[[ 30  -6   8  32 -25  26  43 -19  13 -18 -33   1  37  23]
 [ 29  -5   9  32 -30  27  46 -21  18 -21 -35   2  38  24]
 [ 32  -7   7  32 -23  27  40 -17  11 -15 -30   0  36  21]
 [ 31  -6   8  31 -24  26  42 -18  12 -17 -32  -1  37  21]
 [ 33  -7   7  31 -20  26  39 -16   9 -15 -30  -1  36  20]]
Report the 3rd smallest entry.
Answer: -32
Report the bottom-left entry.
Answer: 33
The entry in the top-left corner is 30
Report the entry just left of the largest entry.
Answer: 27
Report the top-right entry.
Answer: 23
Report the 5th entry in reading order.
Answer: -25
The entry just left of the smallest entry -> -21
Report the last entry, reading row by row.
Answer: 20
The largest entry in the last row is 39
Report the 4th entry, reading row by row.
Answer: 32
The entry directly below the largest entry: 40
Report the smallest entry.
Answer: -35
Report the smallest entry in the first row.
Answer: -33
Report the entry just right of 2.
Answer: 38
The largest entry in the last column is 24
The entry directly above the largest entry is 43
Report the third entry, reading row by row.
Answer: 8
The smallest entry in the first column: 29
The second entry on the main diagonal is -5
Report the largest entry.
Answer: 46
Report the entry just right of 13.
Answer: -18
Report the 3rd entry on the main diagonal.
Answer: 7
The entry just right of the smallest entry -> 2
Report the 3rd-last entry, reading row by row.
Answer: -1
Report the second entry, reading row by row.
Answer: -6

data =
[[  6 -45 -25  -4  28  -6]
 [ -7  45  27   5 -30   6]
 [  1 -46 -17   3  16 -20]
 [  3  19  -5 -12   5  39]
 [  1 -45 -16   3  16 -20]
 [  6 -47 -25  -3  28  -8]
 [ -8  42  28   6 -32   2]
 [ -8  44  27   5 -31   5]
 [  3  24  -2 -12   2  39]
 [  0 -41 -13   5  12 -24]
 [  4 -48 -21   0  22 -14]
 [  1  39  11  -6 -10  26]
 [ -7  42  26   5 -30   4]
 [  1 -44 -17   2  16 -19]]
Find the bottom-left entry.
1
Find the entry just right of -5.
-12
Find the largest entry in the last row.
16
Find the last entry, reading row by row.
-19
Find the entry directly below the smallest entry.
39
Find the entry in the top-left corner.
6
Find the entry directly above 22.
12
The second entry on the diagonal from the top-right corner -> -30
The entry directly below -2 -> -13
The entry just right of the largest entry -> 27
The second smallest entry -> -47
Find the top-right entry.
-6
The fourth entry in reading order: -4
Find the entry directly above -14.
-24
Find the entry directly above the smallest entry.
-41
The entry just right of -4 is 28
The third smallest entry -> -46
The entry just left of -48 is 4
The third entry from the end, reading row by row -> 2
Find the entry directly above the largest entry.
-45
Find the entry just right of -3.
28
The entry just right of the smallest entry -> -21
Find the last entry of the largest entry's row.
6
The entry just left of the largest entry -> -7
The second largest entry is 44
Find the entry just left of -41.
0
Find the entry directly above -47.
-45
The 3rd entry in reading order is -25

B = [-37 -36  30 -38  29 -38  32 -37  28 -36 -39]
The first entry from the left: -37
Report the 1st entry from the right.
A: -39
The 2nd entry from the left -> -36
The entry just left of the largest entry -> -38
Report the third entry from the left.
A: 30

Questions about the table below. Indices start at 1.
1) Find the entry at row 1, column 1.
2) Find the largest entry.
3) Find the bottom-left entry.
4) Find the entry directly above the largest entry.
5) Find the top-right entry.
6) Find the entry in row 2 and column 1.
7) Find the entry at row 1, column 2.
8) Find the entry in row 1 and column 3.
[[13  3  0  0  0  0  0  0  0  0  0  1  0 22 37 31]
 [ 0  0  0  3 15 33 36 20  5  2  0  0  0 -1  0  0]
 [ 2  0 -1  0 -1 -1  0  1  0  0  2 10 27 38 26  9]
 [ 0  1  9 26 37 28 10  2  0 -1  0  0  0  0  1  0]
 [ 0  0  0  0  1  3 14 32 37 21  7  0  0  0 -1  0]
 [ 0  0  0  0  0  0  1  0  0  4 16 34 36 19  5  1]
 [ 1  6 21 37 32 14  3  1  0 -1  0  0  0  1  0  0]
 [ 1  3 15 33 37 20  6  1  0  0  0 -1  0  0  0  0]
 [37 30 11  2  0  0  0  0  0  0  0  0  0  1  8 23]]
1) 13
2) 38
3) 37
4) -1
5) 31
6) 0
7) 3
8) 0

[[-31  36  -3 -46 -26]
 [-15   7 -37 -17 -46]
 [ 16  17  -7  -3 -15]]
The entry directly below 36: 7
Give the entry just left of 36.
A: -31
Give the smallest entry in the first row.
A: -46
Give the entry just right of the centre entry.
A: -17
Give the 3rd-last entry, reading row by row.
A: -7
The entry in the bottom-right corner: -15
The bottom entry of the column that holds the largest entry: 17
The entry in the top-right corner -> -26

W =
2,-31,-17,0,17,-24
5,-30,2,15,9,-31
16,-16,-21,-16,35,34
3,33,14,-2,-16,22
6,34,15,-2,-12,30
-6,-29,-12,10,12,-23
Rows and columns are numbered from 1.
The entry in row 3 and column 2 -> -16
The entry in the bottom-right corner: -23
Which number is the bottom entry of the column that holds the largest entry? 12
Which number is the entry at row 1, column 2? -31
The entry at row 2, column 2: -30
The entry directly above the largest entry -> 9
The entry at row 2, column 1 is 5
The top-right entry -> -24
Which number is the entry at row 3, column 1? 16
The entry directly below 16: 3
Which number is the entry at row 1, column 1? 2
Which number is the entry directly below 22? 30
The entry at row 2, column 3: 2

M =
[[5810 1539 3899 5605 7289]
 [5896 7288 5357 4694 5794]
 [5730 7990 5735 4737 5363]
 [5763 7926 5643 4691 5457]
 [4888 8875 7912 6104 2915]
 [5979 1627 3602 5365 7680]
 [5339 9393 7111 5484 3944]
 [5884 1589 3754 5480 7472]
 [6031 1755 3524 5268 7777]
 [4991 9221 7707 5896 3130]
 [5008 9384 7729 5884 3133]]
The 3rd entry in reading order? 3899
The entry just left of 7289 -> 5605
The top-left entry? 5810
The entry just left of 9384? 5008
The 3rd largest entry? 9221
The third smallest entry? 1627
The entry directly above 1627: 8875
The maximum: 9393
The entry directly below 5794? 5363
The fifth entry in reading order: 7289
The second entry in reading order is 1539
The entry just left of 5268? 3524
The last entry, reading row by row? 3133
The entry just left of 3754 is 1589
The median entry? 5643
The entry just right of the largest entry is 7111
The 3rd entry from the end, reading row by row is 7729
The entry just left of the largest entry? 5339
The entry directly above 4737: 4694
The smallest entry in the first column is 4888
The entry just right of 4694? 5794
The largest entry in the last column -> 7777
The entry directly below 3899: 5357
The entry directly above 5268? 5480
The 2nd entry on the main diagonal? 7288
The entry just right of the centre entry? 5365
The centre entry is 3602
The largest entry in the first column? 6031
The entry just right of 9221? 7707
The entry directly below 5480 -> 5268
